Below are the code and all the weights of a small trained network. Each question names an input and a target symbol and asks about switching units off, where a switched-off unit gives its printed mean instead of its output.

import numpy as np


def w(rows, s, z=0):
    codes = np.array(rows[::2]) - 128.0
    scale = np.full(codes.shape[1], s)
    scale[-1] = z or s
    return codes * scale


def norm(h):
    return h / np.sqrt((h * h).mean(-1, keepdims=True) + 1e-5)


def f(y):
    return np.maximum(y, 0)


def softmax(a):
    e = np.exp(a - a.max(-1, keepdims=True))
    return e / e.sum(-1, keepdims=True)


def log_softmax(a):
    a = a - a.max(-1, keepdims=True)
    return a - np.log(np.exp(a).sum(-1, keepdims=True))


def net(x, mask):
    ids = ['αβγδηθλμπστφω'.index(c) for c in x.split()]
    T = len(ids)
    res = E[ids] + P[:T]
    r = norm(res)
    for j in range(2):
        rows = slice(3 * j, 3 * j + 3)
        q, k, v = (r @ M[0][rows].T for M in (Q, K, V))
        z = softmax(np.where(np.tri(T) > 0, q @ k.T / 3**0.5, -1e9)) @ v
        o = O[0][rows]
        res = res + np.where(mask[j], z, o[:, -1]) @ o[:, :-1]
    y = f(norm(res) @ A[0][:, :-1].T + A[0][:, -1])
    res = res + np.where(mask[2:14], y, B[0][:, -1]) @ B[0][:, :-1]
    return log_softmax(norm(res)[-1] @ U[:, :-1].T + U[:, -1])


Q, K, V, O, A, B = {}, {}, {}, {}, {}, {}
E = w([
[132,66,198,95,111,62,156,194,97],'α',
[109,126,78,149,64,162,77,100,66],'β',
[229,126,63,103,117,59,124,110,166],'γ',
[85,172,142,112,169,75,190,211,159],'δ',
[206,124,123,171,215,117,124,165,62],'η',
[209,138,87,129,141,57,134,122,145],'θ',
[160,128,47,101,197,85,123,151,52],'λ',
[137,69,126,94,196,156,203,130,71],'μ',
[163,74,149,225,204,122,111,177,104],'π',
[170,58,140,171,150,79,139,142,198],'σ',
[166,150,192,153,111,77,200,91,110],'τ',
[73,163,209,152,184,4,53,95,162],'φ',
[179,161,156,38,125,175,74,134,149],'ω',
],0.022)
P = w([
[215,55,15,82,150,152,214,55,163],'0',
[232,61,57,127,140,126,155,88,175],'1',
[211,66,81,162,147,109,98,114,163],'2',
[203,65,126,173,153,123,85,128,163],'3',
[178,82,123,172,149,118,64,147,129],'4',
[174,87,162,165,151,130,56,161,122],'5',
[150,87,191,163,146,136,55,169,103],'6',
[125,102,193,152,123,123,34,180,103],'7',
[101,105,211,119,106,127,38,184,101],'8',
[50,112,226,77,101,134,50,196,93],'9',
[48,87,228,155,26,67,2,219,145],'10',
],0.0072)
Q[0] = w([
[117,147,144,116,71,112,163,234,116],'h0',
[147,85,148,121,149,67,121,109,104],'h0',
[172,51,169,96,85,95,81,105,67],'h0',
[143,99,163,113,94,98,76,68,65],'h1',
[87,158,74,182,162,173,151,3,173],'h1',
[41,201,98,167,22,202,222,71,173],'h1',
],0.02)
K[0] = w([
[91,48,65,84,165,75,136,42,210],'h0',
[58,187,186,113,41,131,143,152,130],'h0',
[24,168,216,64,48,86,76,71,122],'h0',
[84,135,163,143,37,170,160,152,82],'h1',
[231,98,41,161,169,201,212,106,132],'h1',
[186,74,3,213,119,117,190,15,133],'h1',
],0.015)
V[0] = w([
[59,130,191,107,194,11,99,12,100],'h0',
[93,67,71,21,144,182,6,210,172],'h0',
[179,130,160,67,212,118,170,213,165],'h0',
[205,58,128,143,41,113,175,145,54],'h1',
[103,113,52,182,190,108,160,71,126],'h1',
[191,109,169,122,130,145,107,17,121],'h1',
],0.019)
O[0] = w([
[106,219,101,158,185,54,102,189,128,250],'h0',
[100,103,78,1,147,158,159,180,149,122],'h0',
[155,150,145,88,107,148,221,158,132,173],'h0',
[116,100,63,184,199,126,146,124,130,137],'h1',
[93,195,92,123,129,160,97,175,139,85],'h1',
[135,126,145,94,193,153,98,155,129,134],'h1',
],0.017,0.021)
A[0] = w([
[178,215,139,159,111,109,167,106,138,100],'n0',
[154,176,72,158,174,75,76,54,80,107],'n1',
[121,59,81,154,105,192,55,63,103,60],'n2',
[92,109,79,146,87,53,19,166,108,118],'n3',
[86,145,138,112,165,175,158,120,249,4],'n4',
[80,135,154,48,191,89,105,117,150,111],'n5',
[149,57,138,126,108,143,82,68,89,181],'n6',
[53,156,177,55,139,195,164,129,108,125],'n7',
[96,130,104,144,98,157,204,69,124,151],'n8',
[189,143,110,27,86,168,107,125,156,124],'n9',
[61,118,210,204,111,175,144,158,153,145],'n10',
[107,126,48,136,163,116,116,89,145,103],'n11',
],0.02,0.0046)
B[0] = w([
[68,143,68,100,130,155,143,42,144,230],'n0',
[122,122,254,108,120,144,117,138,161,253],'n1',
[55,133,15,190,76,76,91,164,101,173],'n2',
[145,52,151,92,146,201,93,86,111,247],'n3',
[90,114,145,164,88,146,146,106,233,151],'n4',
[160,41,106,203,165,115,157,151,96,195],'n5',
[52,157,99,121,118,196,114,127,148,166],'n6',
[42,165,228,142,183,98,86,128,100,168],'n7',
[125,98,156,113,57,96,84,174,72,179],'n8',
[218,168,184,126,155,101,50,101,140,178],'n9',
[201,147,150,109,119,97,87,194,142,151],'n10',
[116,143,124,74,141,48,99,109,92,178],'n11',
],0.023,0.015)
U = w([
[169,37,182,37,144,218,111,91,122,136],'α',
[63,82,90,116,88,154,45,142,101,198],'β',
[98,122,127,115,139,108,168,87,143,20],'γ',
[68,168,100,60,121,143,172,15,169,72],'δ',
[158,68,116,136,120,55,179,166,76,123],'η',
[124,230,80,35,141,133,103,219,98,83],'θ',
[145,175,102,131,150,239,171,130,71,254],'λ',
[104,121,133,129,94,162,150,174,254,155],'μ',
[204,149,72,87,125,105,72,100,186,84],'π',
[153,157,174,237,103,169,104,93,100,151],'σ',
[190,132,111,161,74,140,95,237,132,139],'τ',
[134,169,167,101,5,123,124,106,74,203],'φ',
[28,134,189,144,115,191,179,187,112,97],'ω',
],0.0097,0.004)

Each question gives the input, a string of symbols that net reads in full, and the target symbol t.
The units are the heads (3 rows each of Q, K, V and O) and the neurons (one row each of A and B). Each row of codes is followed by its name. A weight is (code - 128) times the scale printed after its matrix; where a second scale follows, it is the last column's (O, A, B and U).
mask holds one flag per unit, heads first, then neurons. A switched-off unit (its flag False) gives its mean, the last column of its rows in O or B, instead of its output. The means were averaged over made-up inputs and are rounded, as every weight is.
A unit's drop is (log p(t) with every unit on - log p(t) with that unit switched off) / (log p(t) with every unit on - log p(t) with every unit switched off).
The circuit of an input: a set's keep is (log p(t) with only the set's units on - log p(t) with every unit switched off) / (log p(t) with every unit on - log p(t) with every unit switched off). Starting from the 12 units with the biggest drops (on a tie, the unit counted first), units are removed one at a time, each time the one whose removal leaves the highest keep (on an exact tie, the one counted first), for as long as the keep stays at least 0.8.
circuit, biggest first: the units of the circuit, biggest drop first
top k neurons: the k neurons with the biggest drops, biggest first
which heads matter: for each layer, one digit per head in row order, 1 if its drop is at least 0.15 and else 0, layers parted by /
drop when u is switched off: that unit's drop, to one decimal
input π μ σ π, target τ: top 3 neurons : n10; n3; n1
input θ η μ, target ω: top 2 neurons : n3; n4
input α φ σ μ η θ η σ β θ, target α: circuit, biggest first : h0; n3
input λ φ λ, target θ: circuit, biggest first : h1
input ω ω μ τ γ ω α β δ α, target η: which heads matter : 01
input ω γ μ η β η σ θ θ λ, target β: which heads matter : 10
input τ η θ π δ σ, target φ: which heads matter : 11
input τ σ γ η δ σ τ μ σ τ η, target σ: which heads matter : 10
input δ α γ σ, target η: circuit, biggest first : h1; h0; n8; n3
input α τ δ θ β η β σ η η δ, target φ: which heads matter : 01
input μ δ β θ, target β: which heads matter : 10
input η σ σ ω λ, target α: which heads matter : 10
input η β η η σ φ η β β θ, target α: circuit, biggest first : n3; n2
input η θ η σ ω μ π, target α: circuit, biggest first : h0
input π β α θ ω π π β η η μ, target β: top 2 neurons : n2; n6
input η η γ γ η β θ η ω, target α: which heads matter : 11
input π σ λ ω σ τ α σ μ, target η: circuit, biggest first : h1; n3
input φ σ φ φ τ η η α δ β σ, target α: circuit, biggest first : n3; n2
input ω μ α μ η, target η: circuit, biggest first : h1; h0; n3
input λ π σ θ β σ π π τ π, target σ: circuit, biggest first : h0
input φ η η η π δ π, target δ: which heads matter : 01
input β η τ μ θ, target σ: which heads matter : 10
input φ σ θ η φ η λ, target θ: which heads matter : 11
input η ω φ α ω η, target η: top 2 neurons : n5; n3
input β η γ β λ σ μ, target β: drop when n2 is switched off : 0.3
input γ η γ, target π: drop when n3 is switched off : 0.5
input π η γ π δ δ η, target φ: drop when h0 is switched off : 0.4
input β η σ, target β: drop when h0 is switched off : 1.4
